Each row has a class, written as a number after it.
[-12 -30 -46  20 -55  20 -22   0   1  -8  -3 -11  -7  17  35 -36   9  11
  73 -12  22  16  12 -13 -32  22  30  10 -29  12  -7 -34  10 -18  45  -5
  -6] | 5
[-61 -23 -31 -24  29 -37  14  38  37   6 -31 -47  11  15 -44  -1  25  -8
 -36  -9  17 -29   4  13  12 -15 -30  19  13   7  42  -5  -8  19   1  51
   6] | 1
[ 20  29 -50   9 -30  16  -7  36  -3 -59  -1 -10  19   4  10  -8  17  -7
  47  -8   1 -16   6   6 -30  -7  10  19 -37 -10  -8  -9   2   4  35  -1
  -8] | 9
[-55  15 -56 -23 -10  28  14   2  21 -13   3  -7  55 -29  35  28 -10  -3
  15  -9  38  28 -15  31 -24 -15   5 -39  18  20  36   3  -8   5   1   2
  47] | 1
[-54  27 -18 -25 -14 -54  26  -4   2 -38 -51  13  19 -18   7  11  -3   7
  37  32 -23  35  28  23 -15 -16  15  35 -18   7  13  26  86   5   6  20
  24] | 5
[-36   9 -16   3  38 -24  -1  29  12   2   2 -25  -8  33 -10 -26   0 -35
 -12  43 -12 -16  30 -18  10  33  -1  27  12  -4 -55   9   0  33   3  30
   2] | 3
[-87   1 -56 -13 -19 -38  32 -13  19   9  13 -20  81  37  -7 -20 -10   9
   9 -14 -10  24   3  -8  20  11  19  18  19  24  32 -11  -6  15   8  56
 -12] | 10
[-31  12 -16  19  -1   9  10  18  24   6 -14  28  32  16  35   4   8   3
 -20  30  -8 -35  62 -20  -1 -11 -11  13 -11  -3  -2  -9 -10  -2  11  -9
  33] | 10
[ 53 -16  26 -15  -2  49 -25 -22   4  47   8   2  -9  -5 -16  14 -10 -16
   3  -3 -41  -8   1 -66   1 -56  -3 -34  40   6  25  -4   3  16 -27 -12
   3] | 4
[-15   3  21  -3  23 -11  -9  48  20  20  15 -38   4  20   1 -34  27 -25
  13  27   4 -24 -14  31  28  42  18  17 -35  11 -21 -44 -49  -8  16  70
 -25] | 11
[ 17   4  47  37 -25  -3 -10  73 -16  12  -7   6   3  10  -1 -24  21  17
  44  53 -49 -26  38  36  39  -2  -3  53 -54 -12 -20 -51   6 -39  -9  25
 -20] | 0
[-67 -34   2 -13 -36 -26 -22 -22   4  -7 -24 -23  23  20  21 -27 -20   2
  50 -11  19  13  13   4  -4 -27  45  28  12  -9  23 -43  29  -4   5  39
  -8] | 5
[ 33 -39  29  -7 -21  -9  20 -10  -8   0  -1   0 -31  41  -5  -3  31  29
  35 -32 -43 -24 -14  32  27 -23 -16  21 -13 -38  -5 -19 -17 -11   4  32
 -41] | 0
[-49  54 -34 -32   1 -28  50   3 -30   2 -32 -12   4   3   0  52 -24 -21
 -36  11  -7  28   7 -10 -12   8  -1  52  11  -6  -4  14  34  35  10 -20
  21] | 5
[ 12  -5  14 -46 -13 -12 -47  -9   9  18  13  -1 -20  28 -53  13 -16  -1
  16 -26   3 -11  -9  -5 -14 -12  31  11  -4  23  28   0 -21 -17 -46  23
 -25] | 11
[ -3 -20  53 -16 -24  68 -35 -17   7  19  19 -21 -37  20 -26  38 -28  33
   7 -14   7 -40 -50 -38  14 -61 -29  -9  15 -29  48   2 -12  10 -22  -8
 -22] | 4
[-72  29 -76 -21 -25   5  35 -29  14 -25 -18 -23 -16 -13 -28  29 -26  -9
 -11  -9   0  40  -6 -13  10  16  24  -7  25 -10 -22  -8  42   4  33   8
  -2] | 9
[-28 -14 -21 -35  -8  11   1   0   8  32  33  -8   9  -7 -32  15  30  37
  31 -31 -28   9 -49  -4  39 -25  -2 -20 -12 -21  20  -5  -2 -20 -26  50
  -2] | 10
[ 22  32  -2  30 -38  -7  10  64 -13 -17  -7   1 -35  -8 -30  18  25 -19
   9  23 -46 -45  14  25  19 -20 -34   9 -18 -17 -17 -11  -1  25 -19  21
  -7] | 0
[ 63  29 -16  42   0  98   2  42 -13 -23 -29 -18 -16  -1  32  16  15 -24
  47  45 -28 -32  38  27  -8 -27  -3  -9 -43 -17 -30 -40  12 -23  44 -37
  23] | 5
[  4   5  -6  13   4  -4  -1  62 -10 -12   4  14   6   7  24   2  23 -31
  16  18 -50 -24  65  27  34 -16  -4 -23  30  -6 -44 -65 -14  16 -19  38
   9] | 3
[-94   7 -30 -49   2  11   6 -13  52 -25   0  -5  20   9  29  10  30 -18
   2 -33  27 -28 -17 -39  17  17 -12  16   8 -29 -10 -19  12  47  44  38
  20] | 9
[ -6 -19 -31  25 -18 -16   1 -22  21   4  16 -73  20  23  18 -10 -27  -4
   9  27   2  26 -38   3  13  -2   6 -16   8  29  12  47  10 -11 -26  -4
  -3] | 1
[-25  43 -51   2  -9  -4   0  36   9   2 -31   7   9  -2  31 -20  13  16
  30  22 -24  -4  34  39  -8  27  27  30 -31  -9   6   3  -9 -21  55   5
  12] | 5
[ 24  23 -51 -10  15  -7 -24  50   6 -24  -6 -18  28  -3 -17 -10  16  -8
  42 -32   4 -10  20   4 -15 -12  11  34 -40   5  -4  25  -3   6  10  27
   1] | 9
[ 14  60  31  -9 -40  28  17 -27   7  27 -15  18 -42 -11  35  53  -8  -2
  31   2   7  21 -33  -9 -18 -21 -30 -12   6 -19  22  -5  10 -10   9 -79
  48] | 2
[-40  -3 -25 -39   7 -26 -18  33   3  29   3   6  23  12 -21  13  20 -16
  23 -31 -10   1  -4  -6  12   5 -22  31  -2  -8 -15  -9  11  35  -9  58
  20] | 0
[-17 -15  24  -9   8   6   3  18  28 -15 -36   0  65  -8  33 -13  40  -1
  -3 -11  22  -1  -3 -17  -1 -46  35  49  29 -32  14   2  -7 -30  31  -6
  10] | 2
[-80  37  -4  -8 -17 -67 -30  13   7  26 -25 -36  46   3  17 -35 -11 -18
 -29  21  21  12 -47 -40  -1 -37  29  28  24 -20  27  -2  -2   3 -21  46
  13] | 2
[ -1  13   2   6   0  28  19 -30  -3   2  -3  29  24   3  31   6  -4 -18
 -21 -19 -11   8  -8 -49 -13 -33 -13 -24 -13   0   9 -17  38   8   5 -27
  44] | 8
[ 44  -6 -19 -36  10  35 -14 -26  14  30  30 -21 -14  22 -11  49  -6  29
  38 -22 -62 -16 -60  -8  10 -40 -41 -32 -25  -1  26  20  13 -11 -39 -11
  20] | 10
[ -6   0 -16 -10   3   3 -27 -14  -7   4  31  -3 -20  41   6  -9  21   3
  -2  18  13 -35  15   2 -10  44  16 -18 -31  16 -42 -32 -45   9   4  24
 -24] | 6
[-82  -5 -55 -30  -1 -42  11   6  26  17 -43 -65  67   4  32  48 -46 -29
 -25  -3  35  42 -38  21  -5   1  50  12  30  -7   6  35  17   0  36  20
  17] | 4
[-56  52 -17   4 -33 -22 -20 -27  20  38   3  -8  55  -9  49  17 -66 -14
  39   3 -10  48  -9 -22   8 -14  11  25   7  11   7  33  38  11  10   2
  32] | 7
[ -1  17 -20  20 -50  31  21  36  27  -4   6   8  17 -36  70  14  36  45
  99  29 -50  22 -25  57 -12  20 -25 -14 -30 -10   0 -29  11 -24  72 -18
  30] | 6
[-61 -41 -56 -45 -12 -41  24  -5  48   8 -39 -65  30   6  19  19  30 -23
  -4 -12  37  10 -16  17  -9   0  54  19  19  -3  14  17  -5 -26  19  28
   5] | 1
[ 62  12  -9 -21  33  43 -14  -8 -14   9   6 -17  28  22   5  16 -10   4
   1 -60  -1 -10 -14  -5 -18  -9  19  31 -12  34  11 -11 -37 -21  -4 -28
  -9] | 11
[-91  -6  48  -7   7 -20  14 -10  47  17 -30  -7  57   3  33   4 -14   5
  10  27   2   9  24  -3  16 -34   0  52  23   3  34  33  25   2  -3  19
  41] | 8
[ 15  16   5 -26   4 -17 -15  11  45  60 -25 -42 -44  41  -2  29  -2 -16
   7  15 -42 -26 -27 -20   4 -37 -43 -12   0   0  19   4 -23   5 -16  26
  12] | 2
[ 11  -4  -8  37  -9  14  28  12  15  16 -19 -51  41  -4 -17  -3 -40  -4
  32  34 -34  30 -28  11   5 -69   8 -15 -23 -23  32  11  36 -36  -3   9
  14] | 10
[-51 -14 -18   4   6 -50  37 -25  16   7  -4 -60  65  10  24 -28 -10  12
   5  15 -23  22 -31  22  38 -10  50  28  -3  -9   6  20  10 -25   2  46
 -17] | 10
[ -8  51 -48  33 -18 -42   6 -25 -20  13  -9   1 -46  -2   7 -22  15 -15
  28  23 -31  -9  31  33  10  10  -8 -42 -12  -5 -23 -40   8   9   7  19
  29] | 10
[-28 -20  30 -12 -21  15  -4 -19  17  15  11  -2   3  34  -3  14 -13  -4
  19   1 -27  -8 -20 -23  -1 -41 -32   0  22 -12  33 -17  18  17  -5   3
  20] | 8
[-13 -35  60  -5   3  25 -23  48 -15  31  26  19  53   4  -8   6 -22  -6
  25 -13  -5  11  -7  30  44 -42  -7  -2   2 -35   3 -67   0  -6 -36  43
   7] | 0
[-64 -41  29  -1 -24 -58  30 -21  29  39 -17 -42  31  -1  25 -24 -13  36
  28  11 -11  40  -2 -12  12 -25  26  42  11   3  18  -1   2  -9   0  55
 -26] | 6
[  1 -32 -46 -48 -11  30   4 -14  30 -21  30  13  56  -1 -11  25  57  22
   3 -28 -48  -6   7 -67   1  14  27  34  34  39 -14  22  13   6   4  -8
 -23] | 6
[  2  43  55 -26  23  33 -17   8  30  48  -3   8   7  11  -3  31  11 -16
  -2  -2 -32 -62  27 -28  36 -54 -37  31  -3  -4  28  13 -36  25 -19  25
   6] | 7
[ 13  -6   7 -19  19 -21  -7  16   2 -22 -19 -23  -6  33  22  22  18   3
 -10 -52   0 -52 -18  32  20 -17   5   2 -26 -15   7 -10  -9 -20 -27 -10
   0] | 3
[-53  -9 -15 -44 -23 -23   5 -44  16 -19 -22  -2  84   4  38  37  12 -33
   0 -40  32  20   0 -49  -1 -10  36  16  44  30  20  16  56  31   1  -8
  22] | 4
[-32  20  -5   0 -14   0  12  -6   3 -11 -14  41  51  13  36 -21 -10  27
  30  16 -60  26  46 -29   2 -23  -4  28  43   3  11  -2  36  -5   0 -14
  24] | 3
[ 29 -10  85   4 -22  63  39   8  52  23 -22  26  18  -6  22  27   8   5
  27  29 -30 -12  25 -34   3 -58 -28  20 -30   5  43  12   3 -28  14 -28
  -1] | 7
[  30   12  -14   -9   -8 -110   12   18  -17   25   29    4   15   14
    7  -40   47   16   44   10  -43   28    8   33   -4   43   26   31
  -32    0  -27   43  -35   12    9   58  -36] | 6
[ 29 -17  21   2 -27  22  18 -83  -9 -29  36 -16 -18  42   2 -35  45  29
  25  -3  14 -15 -17 -28  10  -9   9   3  -5  10  14  39 -19  -8 -23  -9
 -43] | 1
[-41 -12 -42 -28   9 -30 -12 -34  43 -14 -44 -20  10   4   6   8 -18  -9
 -14  25 -36 -17  20  11 -16 -46   0  -6  61   1  32  10  40   8  -3   5
  38] | 1
[ 53 -13  11  16 -33   8  29  -1  10 -19  32  28  35  13  54 -36  12  -6
  10  25  -2   0  18   5 -14  19  46 -25 -56  24  13 -20 -14 -36   8 -29
 -21] | 1
[-102   12  -50   -2    5  -40    1  -21    9    4  -13  -28    8    8
    9   -7   -8  -27   -4    7   18   16    5   -2  -24   15  -10   29
   68   -6  -19   18    3   58   37   22   46] | 8
[ 30  10  35 -49   4   8  26 -47 -11 -26  18  22  15   9  12  29  65 -16
  23 -12  -7  -7 -27   7  -5 -18   6 -30 -32  24  12  29   9  -1 -42  -2
  19] | 8
[ 72  34  30  22 -20 -12 -20  27   5  -2 -11   9 -31  34   8 -33   7 -20
  33  34 -16 -52  39  13 -36 -27  14   4 -62   7   6 -10 -53 -11  -5  33
 -25] | 11
[  1  38  73   1 -21 -16  10 -15  26  45 -30  15  13   2  13  20   0 -28
 -12 -44   8 -47  56 -17  26 -63 -10  28  20  15  69   7 -50  23 -33 -10
   4] | 7
[-30  20  20   8 -13  -3  -7 -19  -9  22 -36 -46  57  18  41 -17 -90  10
  18  19   5  17 -17   6 -30 -57  37  32   2  -8  60 -16   5  -6  23   2
  -7] | 4
[ 21 -35  41  11 -52   0  31 -44  -6 -19  37  16  12   9   4  19   4  13
   8  -4 -20  13 -43   3  22 -32 -10 -56   4  -2  38 -12  25 -18 -53 -37
  -1] | 10
[  6 -22 -31  13  33 -23   5   3  33  -5 -37  23  83  -6  36 -27 -23  -5
  30  -3 -28  43  38  36 -13   1  21  15  -2  17 -11  37  44 -14  30  -1
  41] | 0
[ -3  25  29   9 -34  27 -22 -17  -8  -4   1   0 -23  39  16 -15  -4 -10
  63  19  54  -3  28 -18 -22  -6  34  29 -36 -10 -28 -44  -7 -21  27  -3
 -16] | 2
[-39 -61 -40 -40  30 -49  -3  -9  41  10   0 -44  42  27  27   5  15 -10
  29  -7   2   5 -26  -5 -23  26 -10  25 -13  31 -10  13  30  16   8  18
  33] | 10
[ 32 -40  22  41 -65   8 -37  29   6  -5   9 -15 -10  31  55   9 -25  13
  66  57 -26  -9  21  22 -16  14   2  29  15  -2 -19 -22  11 -16  44 -51
 -15] | 4
[-14  15   5   1   2   0 -12 -35 -11 -49  -8 -11   5  24 -18 -53   2  -6
  22 -13  69  -5 -13   0 -27 -38  47 -21 -40   3   7 -15 -18  -5   1  53
 -33] | 2
[-76 -12 -71 -33   2 -23  -8 -22  47  -9 -35 -48  38  42  38  25 -10  -2
  15 -69  41   6 -30 -21 -27   5  -2  58  19   8  -3  27   4  22  55  33
  20] | 11
[-28  24  14   4 -14 -18 -36  34  -1   8   4  22 -28   7   2 -43  10 -25
  63  35  -7 -11  27  16   5  12  21 -17 -33 -37 -28 -64  25  -8   6  38
  18] | 3
[  4 -73  -2 -30  -2 -18 -20   2   4   2   4 -10  24  11 -18  27  31  45
   8 -57 -38   1 -22  -1  27 -37  12  34  32 -36  -4 -13  18 -27   3  16
 -24] | 6
[ 52 -34  40 -19   2  -7 -45   7  36   6   0 -29 -31   6 -58 -20  44  14
  17   8 -53 -49   3  -6  29 -46  -1   0  27   6  41  39 -28 -24 -71  14
 -27] | 9
[ 36  56  29  -9 -29  50 -14 -55  -6  59  29   8 -16  13  18  38 -24 -31
  15 -32 -25  -8 -22 -25  29 -25  -8 -24  21 -15  16  -9 -28   7  -8 -43
   9] | 7
[-39   5 -20 -44  -6 -49  10  -3 -26 -12 -13 -40  38   0  -3  30  64  -2
 -14 -15  34   4 -33 -24 -22   6  15  42 -13  24  -6  16   4  10 -31  16
   1] | 6
[ -6   6  46  36 -22  55  17 -17  12  -4   9  -7   1   1 -29 -11  24  19
  59  -5 -13   7 -23  12  39 -42 -39 -31  -9   4  51   1  19 -14  -8   1
  18] | 8
[-47  22 -15 -41  -6  -4  31 -12 -16 -43   3  -3  47 -13  22  23  31  -1
  12 -28  30  11 -34   0  -7 -21  45  13 -59   7  -4  10  26  -6  -6  45
   3] | 8
[ -2   6  17  25 -33  13  37 -23 -16 -23  17  64 -13  -3  28 -24  35 -31
  -3  46  51  19  53  -2 -14   9  13 -63 -12 -17 -25 -29  -4   0  11  -7
  19] | 1
[-33   7  -1  24 -25  24  -6  26  24  30   1 -21  13  15   0 -22 -19 -10
  24  20  -1 -14  20   3  22  25  21  33 -16   7  -9 -23 -19  -8  13  15
 -11] | 0
[ 93  29  30  22  39  42  -1  12 -18  25 -25  -4  -8  13  -8  24 -28  -6
 -15   2 -51 -13  27 -15  -1 -90 -46 -16  -5  25  16   1 -20  -4 -52   1
  15] | 11
[-24  22  43  -2   3 -10  17 -24  21  31 -27 -34 -11  38  -3  41 -37  -8
 -37 -26 -14 -74   9  18  54 -78  -9   4   3 -42  53 -35 -18   3 -37   8
   3] | 10
[ -78   23  -34  -55    6 -114   33  -26  -44    1  -47   -8   -1   62
    6   15   48  -10  -57  -22  -16    5   11  -17    7   31  -15   60
   60   -5  -16  -15   16   24  -18    4   13] | 3
[-33  38  29  31 -29 -12   2 -14   7  37 -39   0  17 -32  65  -5 -10 -48
   9  15   0   7  28   3  12 -27  17  15  38 -32  -4 -42   8  -3  41 -23
  40] | 7
[ 27  28  13  -4  18  35 -28 -10  -8  54  32 -26 -17 -36 -18  19 -24 -27
  17   5 -42  10 -23  -1  35 -41   0 -20  33  -9 -19  18 -24  14 -30  21
   2] | 7
